Below is a small trained network, with its code and all its weights. Each question gives an input and a class and asks what happens when units are switched off, that is, made to give their printed mean instead of their output.

import numpy as np


def w(rows, s, z=0):
    codes = np.array(rows[::2]) - 128.0
    scale = np.full(codes.shape[1], s)
    scale[-1] = z or s
    return codes * scale


def norm(h):
    return h / np.sqrt((h * h).mean(-1, keepdims=True) + 1e-5)


def f(y):
    return y / 2 * (1 + np.tanh(0.7978845608 * (y + 0.044715 * y**3)))


def log_softmax(a):
    a = a - a.max(-1, keepdims=True)
    return a - np.log(np.exp(a).sum(-1, keepdims=True))


def net(x, mask):
    res = np.array(x, float).reshape(1, 6) / 4 @ E
    u = 0
    for l in range(2):
        y = f(norm(res) @ A[l][:, :-1].T + A[l][:, -1])
        res = res + np.where(mask[u : u + 9], y, B[l][:, -1]) @ B[l][:, :-1]
        u += 9
    return log_softmax(norm(res)[-1] @ U[:, :-1].T + U[:, -1])


A, B = {}, {}
E = w([
[77,70,192,89,133,101],'x0',
[102,61,89,53,99,120],'x1',
[94,122,145,74,182,155],'x2',
[91,141,153,206,74,65],'x3',
[57,178,246,186,170,93],'x4',
[192,68,192,94,150,148],'x5',
],0.013)
A[0] = w([
[88,93,63,46,87,113,59],'0.n1',
[119,116,218,121,102,107,17],'0.n2',
[128,109,180,119,122,111,40],'0.n3',
[115,138,162,40,250,164,33],'0.n4',
[121,68,193,127,145,128,44],'0.n5',
[95,157,156,177,144,105,3],'0.n6',
[62,187,178,181,137,96,58],'0.n7',
[129,118,144,113,170,143,102],'0.n8',
[96,160,148,176,137,124,87],'0.n9',
],0.025,0.0068)
B[0] = w([
[86,89,62,113,55,124,210],'0.n1',
[144,91,162,120,107,4,179],'0.n2',
[180,79,162,142,123,82,153],'0.n3',
[156,130,127,89,252,225,254],'0.n4',
[198,96,200,91,115,80,184],'0.n5',
[45,156,144,184,83,139,181],'0.n6',
[2,158,130,235,148,147,239],'0.n7',
[135,90,137,105,167,153,164],'0.n8',
[56,182,123,161,100,129,188],'0.n9',
],0.027,0.016)
A[1] = w([
[171,160,173,93,163,211,20],'1.n1',
[206,108,218,117,117,60,50],'1.n2',
[99,132,67,56,32,150,2],'1.n3',
[137,184,123,50,202,167,79],'1.n4',
[115,118,101,111,108,125,72],'1.n5',
[127,115,132,123,190,105,127],'1.n6',
[142,121,32,117,69,136,114],'1.n7',
[127,152,163,89,118,89,122],'1.n8',
[254,241,87,223,93,133,134],'1.n9',
],0.022,0.005)
B[1] = w([
[114,143,130,106,202,181,224],'1.n1',
[165,179,120,22,83,47,188],'1.n2',
[136,51,32,185,76,125,239],'1.n3',
[145,81,144,140,184,203,242],'1.n4',
[154,58,155,168,105,138,154],'1.n5',
[124,106,145,70,117,131,178],'1.n6',
[145,112,63,125,36,144,247],'1.n7',
[93,154,142,46,85,135,133],'1.n8',
[223,255,143,179,136,117,176],'1.n9',
],0.027,0.011)
U = w([
[155,76,159,57,240,230,193],'0',
[251,216,124,156,103,132,3],'1',
[17,175,177,214,114,110,196],'2',
[149,87,225,25,94,13,32],'3',
[152,40,28,129,25,152,193],'4',
],0.015,0.0025)

Each question gives the input, the list of numbers given to net, and the class t.
The units are the neurons (one row each of A and B). Each row of codes is followed by its name. A weight is (code - 128) times the scale printed after its matrix; where a second scale follows, it is the last column's (A, B and U).
mask holds one flag per neuron, layer by layer. A switched-off neuron (its flag False) gives its mean, the last column of its row in B, instead of its output. The means were averaged over made-up inputs and are rounded, as every weight is.
A unit's drop is (log p(t) with every unit on - log p(t) with that unit switched off) / (log p(t) with every unit on - log p(t) with every unit switched off).
The circuit of an input: a set's keep is (log p(t) with only the set's units on - log p(t) with every unit switched off) / (log p(t) with every unit on - log p(t) with every unit switched off). Starting from the 12 units with the biggest drops (on a tie, the unit counted first), units are removed one at a time, each time the one whose removal leaves the highest keep (on an exact tie, the one counted first), for as long as the keep stays at least 0.8.
units of the circuit, in order: the units of the circuit, biggest drop first
k most important neurons: the k neurons with the biggest drops, biggest first
k most important neurons of layer l: the k neurons of layer l with the biggest drops, biggest first
drop when u is switched off: that unit's drop, to one decimal
input [-3,-8,-7,-3,-7,5], class 1: units of the circuit, in order -> 0.n1; 1.n9
input [-5,-2,-3,8,-3,1], class 1: 2 most important neurons -> 1.n9; 0.n1
input [-6,-3,-1,4,-4,-3], class 1: units of the circuit, in order -> 1.n9; 0.n7
input [5,-3,5,0,3,5], class 3: units of the circuit, in order -> 0.n2
input [-7,-7,1,-7,-5,-6], class 1: 3 most important neurons -> 0.n4; 1.n9; 0.n1
input [1,0,2,-1,6,6], class 3: 4 most important neurons -> 0.n2; 0.n5; 1.n2; 0.n3
input [-6,0,-7,-3,3,1], class 1: 2 most important neurons -> 0.n4; 0.n1
input [-1,-7,-4,-3,-2,-3], class 1: units of the circuit, in order -> 0.n1; 0.n7; 1.n9
input [-1,3,-7,7,0,4], class 3: 2 most important neurons of layer 0 -> 0.n7; 0.n1
input [-3,-4,-3,-6,-4,-4], class 1: 3 most important neurons -> 0.n4; 1.n9; 0.n1
input [-8,-5,-5,-6,-3,5], class 1: 3 most important neurons -> 0.n4; 0.n1; 1.n9
input [-6,4,-3,3,1,-1], class 1: 4 most important neurons -> 0.n4; 0.n1; 0.n7; 1.n9
input [-3,-8,0,4,-7,5], class 1: 3 most important neurons -> 0.n4; 0.n1; 1.n9
input [-8,-7,-3,4,-3,5], class 1: drop when 0.n4 is switched off -> 0.5
input [-2,-6,-5,5,-8,-4], class 1: drop when 0.n4 is switched off -> 0.2
input [0,5,6,7,0,3], class 3: drop when 0.n4 is switched off -> 0.0
